Below are the code and all the weights of a small trained network. Each question names an input and a class and asks about switching units off, where a switched-off unit gives its printed mean instead of its output.

import numpy as np


def w(rows, s, z=0):
    codes = np.array(rows[::2]) - 128.0
    scale = np.full(codes.shape[1], s)
    scale[-1] = z or s
    return codes * scale


def f(y):
    return np.maximum(y, 0)


def log_softmax(a):
    a = a - a.max(-1, keepdims=True)
    return a - np.log(np.exp(a).sum(-1, keepdims=True))


def net(x, mask):
    res = np.array(x, float).reshape(1, 3) / 4 @ E
    y = f(res @ A[0][:, :-1].T + A[0][:, -1])
    res = res + np.where(mask, y, B[0][:, -1]) @ B[0][:, :-1]
    return log_softmax(res[-1] @ U[:, :-1].T + U[:, -1])


A, B = {}, {}
E = w([
[117,34,94,150,159,36,76,113,126,248,135,153],'x0',
[210,167,24,167,56,141,197,67,167,167,176,191],'x1',
[153,98,157,188,139,97,145,162,175,48,68,232],'x2',
],0.013)
A[0] = w([
[95,167,217,99,122,162,159,163,141,60,131,85,165],'N1',
[92,89,78,148,147,43,109,118,142,170,112,125,9],'N2',
[92,50,179,154,186,74,25,163,140,199,159,147,148],'N3',
[67,147,113,38,129,142,91,123,92,160,187,15,76],'N4',
[27,94,255,99,207,108,62,207,94,108,84,77,64],'N5',
[104,190,185,107,102,176,182,160,129,86,131,123,13],'N6',
[130,79,185,157,173,85,155,224,178,64,37,209,56],'N7',
[125,111,99,109,83,74,131,120,141,131,129,144,84],'N8',
],0.0096,0.012)
B[0] = w([
[46,96,73,33,72,67,93,171,93,114,47,36,197],'N1',
[254,221,130,44,238,75,214,183,98,107,139,9,166],'N2',
[55,168,73,50,106,14,110,165,65,7,78,27,243],'N3',
[215,90,238,212,182,176,61,33,122,42,175,105,199],'N4',
[189,194,47,207,58,155,237,151,242,208,219,242,250],'N5',
[235,196,76,12,202,67,177,133,58,64,140,66,158],'N6',
[231,59,207,166,214,180,72,16,147,124,156,64,206],'N7',
[236,181,70,128,132,141,130,153,89,86,137,151,146],'N8',
],0.0073,0.022)
U = w([
[159,157,40,164,59,133,246,130,159,154,190,182,113],'0',
[120,140,97,24,147,95,129,176,93,91,82,84,86],'1',
[164,100,240,177,195,145,42,81,124,109,155,113,106],'2',
[32,70,97,142,39,120,31,149,122,123,59,135,253],'3',
[31,73,163,117,133,148,127,185,99,193,115,195,112],'4',
[86,112,150,114,142,148,102,171,114,173,93,179,114],'5',
],0.011,0.03)

Each question gives the input, the list of numbers given to net, and the class t.
The units are the neurons (one row each of A and B). Each row of codes is followed by its name. A weight is (code - 128) times the scale printed after its matrix; where a second scale follows, it is the last column's (A, B and U).
mask holds one flag per neuron, in row order. A switched-off neuron (its flag False) gives its mean, the last column of its row in B, instead of its output. The means were averaged over made-up inputs and are rounded, as every weight is.
A unit's drop is (log p(t) with every unit on - log p(t) with that unit switched off) / (log p(t) with every unit on - log p(t) with every unit switched off).
The circuit of an input: a set's keep is (log p(t) with only the set's units on - log p(t) with every unit switched off) / (log p(t) with every unit on - log p(t) with every unit switched off). Starting from all 8 units, units are removed one at a time, each time the one whose removal leaves the highest keep (on an exact tie, the one counted first), for as long as the keep stays at least 0.8.
circuit, biggest first: the units of the circuit, biggest drop first
unit that matters most: the unit with the biggest drop
k most important neurons: the k neurons with the biggest drops, biggest first
drop when u is switched off: that unit's drop, to one decimal
input [-2,0,0], class 3: unit that matters most => N5
input [1,2,0], class 3: circuit, biggest first => (N5; N2)
input [3,0,3], class 3: 3 most important neurons => (N4; N5; N6)
input [-4,5,-6], class 2: circuit, biggest first => (N5; N3)
input [2,-3,1], class 3: 4 most important neurons => (N2; N3; N6; N8)
input [4,3,5], class 2: circuit, biggest first => (N5; N1)
input [7,-8,8], class 0: 2 most important neurons => (N5; N4)
input [-5,1,-8], class 2: 2 most important neurons => (N4; N3)
input [-4,3,0], class 1: 2 most important neurons => (N5; N6)
input [3,1,-3], class 3: circuit, biggest first => (N5; N6; N2)
input [7,6,-1], class 1: 2 most important neurons => (N5; N2)
input [0,-6,-6], class 0: 2 most important neurons => (N5; N7)
input [3,2,5], class 2: 3 most important neurons => (N5; N7; N1)
input [-6,-2,-8], class 2: unit that matters most => N4
input [7,3,-8], class 2: 3 most important neurons => (N4; N1; N6)
input [3,-5,5], class 0: 2 most important neurons => (N5; N4)
input [-3,6,-8], class 2: 2 most important neurons => (N5; N4)
input [-5,-5,0], class 0: 2 most important neurons => (N5; N3)
input [-4,-8,-7], class 0: drop when N5 is switched off => 2.1
input [-5,5,-8], class 2: unit that matters most => N5
input [-6,-6,-2], class 0: drop when N5 is switched off => 2.0
input [-4,-4,3], class 0: drop when N5 is switched off => 1.6
